Here is a tiny trained network, its code and every weight. The questions are about switching its units off for an input and a class, where a switched-off unit gives its printed mean instead of its output.

import numpy as np


def w(rows, s, z=0):
    codes = np.array(rows[::2]) - 128.0
    scale = np.full(codes.shape[1], s)
    scale[-1] = z or s
    return codes * scale


def norm(h):
    return h / np.sqrt((h * h).mean(-1, keepdims=True) + 1e-5)


def f(y):
    return y / 2 * (1 + np.tanh(0.7978845608 * (y + 0.044715 * y**3)))


def log_softmax(a):
    a = a - a.max(-1, keepdims=True)
    return a - np.log(np.exp(a).sum(-1, keepdims=True))


def net(x, mask):
    res = np.array(x, float).reshape(1, 7) / 4 @ E
    u = 0
    for l in range(2):
        y = f(norm(res) @ A[l][:, :-1].T + A[l][:, -1])
        res = res + np.where(mask[u : u + 4], y, B[l][:, -1]) @ B[l][:, :-1]
        u += 4
    return log_softmax(norm(res)[-1] @ U[:, :-1].T + U[:, -1])


A, B = {}, {}
E = w([
[151,87,136,66,162,108,164,168,12,99,125,185],'x0',
[128,128,131,127,127,128,127,128,125,129,126,128],'x1',
[175,91,207,78,83,127,46,117,155,52,161,82],'x2',
[125,130,128,128,131,127,129,128,126,130,129,127],'x3',
[140,138,87,134,72,94,8,140,109,191,148,178],'x4',
[128,129,126,130,129,128,127,125,129,125,132,129],'x5',
[127,131,128,124,127,128,127,130,131,129,126,129],'x6',
],0.0017)
A[0] = w([
[136,131,196,140,86,116,28,140,163,104,163,95,64],'0.n0',
[174,99,226,62,127,150,172,78,186,20,127,50,2],'0.n1',
[147,88,157,118,150,119,174,142,62,79,129,137,145],'0.n2',
[81,160,136,167,195,184,253,129,165,127,73,85,195],'0.n3',
],0.0027,0.0009)
B[0] = w([
[188,80,63,81,124,182,160,59,173,148,132,53,193],'0.n0',
[30,151,169,188,183,166,75,217,82,178,143,141,238],'0.n1',
[105,160,97,19,217,143,136,138,84,114,123,134,169],'0.n2',
[201,125,64,150,1,81,122,43,192,46,151,128,254],'0.n3',
],0.003,0.0026)
A[1] = w([
[165,48,183,30,101,135,73,173,38,78,157,165,76],'1.n0',
[176,106,75,47,151,108,242,91,102,66,108,144,5],'1.n1',
[180,138,90,58,135,74,172,166,35,158,72,220,72],'1.n2',
[115,187,109,206,85,129,117,97,208,251,106,132,83],'1.n3',
],0.0028,0.0017)
B[1] = w([
[162,185,106,183,129,41,254,82,173,87,103,200,220],'1.n0',
[190,184,116,64,143,153,4,184,87,150,23,51,153],'1.n1',
[45,71,132,168,47,204,84,97,182,157,187,73,201],'1.n2',
[143,133,180,108,200,88,142,187,51,124,86,164,254],'1.n3',
],0.0039,0.0024)
U = w([
[208,173,74,168,53,21,219,41,192,37,118,185,251],'0',
[139,176,42,24,94,212,61,156,50,104,29,40,131],'1',
[51,115,213,223,180,231,91,192,183,110,171,30,61],'2',
[76,161,212,68,254,140,222,187,54,43,163,188,97],'3',
[146,166,170,184,232,45,100,235,41,226,48,204,89],'4',
[2,24,75,133,23,185,119,92,109,207,227,192,115],'5',
[244,30,151,38,92,137,20,62,187,208,200,90,80],'6',
],0.0083,0.0019)

Each question gives the input, the list of numbers given to net, and the class t.
The units are the neurons (one row each of A and B). Each row of codes is followed by its name. A weight is (code - 128) times the scale printed after its matrix; where a second scale follows, it is the last column's (A, B and U).
mask holds one flag per neuron, layer by layer. A switched-off neuron (its flag False) gives its mean, the last column of its row in B, instead of its output. The means were averaged over made-up inputs and are rounded, as every weight is.
A unit's drop is (log p(t) with every unit on - log p(t) with that unit switched off) / (log p(t) with every unit on - log p(t) with every unit switched off).
The circuit of an input: a set's keep is (log p(t) with only the set's units on - log p(t) with every unit switched off) / (log p(t) with every unit on - log p(t) with every unit switched off). Starting from all 8 units, units are removed one at a time, each time the one whose removal leaves the highest keep (on an exact tie, the one counted first), for as long as the keep stays at least 0.8.
units of the circuit, in order: the units of the circuit, biggest drop first
k most important neurons: the k neurons with the biggest drops, biggest first
top k neurons in layer l: the k neurons of layer l with the biggest drops, biggest first
drop when u is switched off: that unit's drop, to one decimal
input [1,4,7,2,1,-2,-1], class 0: top neuron in layer 0 -> [0.n0]
input [1,6,6,-6,7,-5,6], class 0: 3 most important neurons -> [1.n0 1.n2 1.n1]
input [-4,1,7,-1,-2,8,-8], class 2: top 2 neurons in layer 0 -> [0.n1 0.n3]
input [0,5,3,2,-8,-8,-8], class 2: top 2 neurons in layer 1 -> [1.n3 1.n0]
input [0,-3,-4,-3,-6,4,-1], class 0: 2 most important neurons -> [0.n3 0.n0]
input [-6,-1,1,4,2,2,-5], class 6: units of the circuit, in order -> [0.n1 1.n0]
input [-7,4,0,-1,2,-8,4], class 4: 4 most important neurons -> [1.n3 0.n3 1.n2 1.n0]
input [6,5,-8,6,-1,6,2], class 1: units of the circuit, in order -> [1.n1 0.n1]
input [1,-2,5,-7,1,-2,-8], class 0: 2 most important neurons -> [1.n0 1.n3]
input [8,-7,-1,-1,7,-4,-4], class 5: 2 most important neurons -> [1.n2 0.n3]
input [-6,-2,0,8,3,8,-1], class 4: 2 most important neurons -> [1.n3 0.n3]
input [2,1,5,-4,-1,-1,5], class 3: 2 most important neurons -> [0.n1 0.n3]
input [-1,-8,-2,8,8,4,-7], class 4: top 2 neurons in layer 0 -> [0.n3 0.n2]
input [2,-4,-8,-3,6,5,2], class 5: 2 most important neurons -> [1.n2 0.n1]
input [-2,-7,2,-6,1,1,-7], class 6: units of the circuit, in order -> [0.n0]
input [-6,-8,1,-8,1,5,8], class 6: 4 most important neurons -> [0.n0 1.n0 0.n1 1.n2]
input [8,3,-6,6,-2,-6,-6], class 1: 2 most important neurons -> [1.n1 0.n1]
input [-7,-3,-2,-7,2,-2,8], class 4: 3 most important neurons -> [1.n3 0.n3 1.n0]
input [-5,8,0,5,2,7,-6], class 4: 4 most important neurons -> [1.n3 0.n3 1.n2 1.n0]
input [2,-7,-4,2,-3,-2,-1], class 1: units of the circuit, in order -> [1.n1]
input [8,-7,-4,-8,2,-5,-8], class 5: top 2 neurons in layer 0 -> [0.n0 0.n3]
input [-8,2,0,0,7,-4,0], class 4: drop when 1.n3 is switched off -> 1.4
input [4,1,3,-3,4,7,4], class 0: drop when 1.n0 is switched off -> 2.8
input [-8,-6,-4,8,7,7,-5], class 4: drop when 1.n3 is switched off -> 0.5
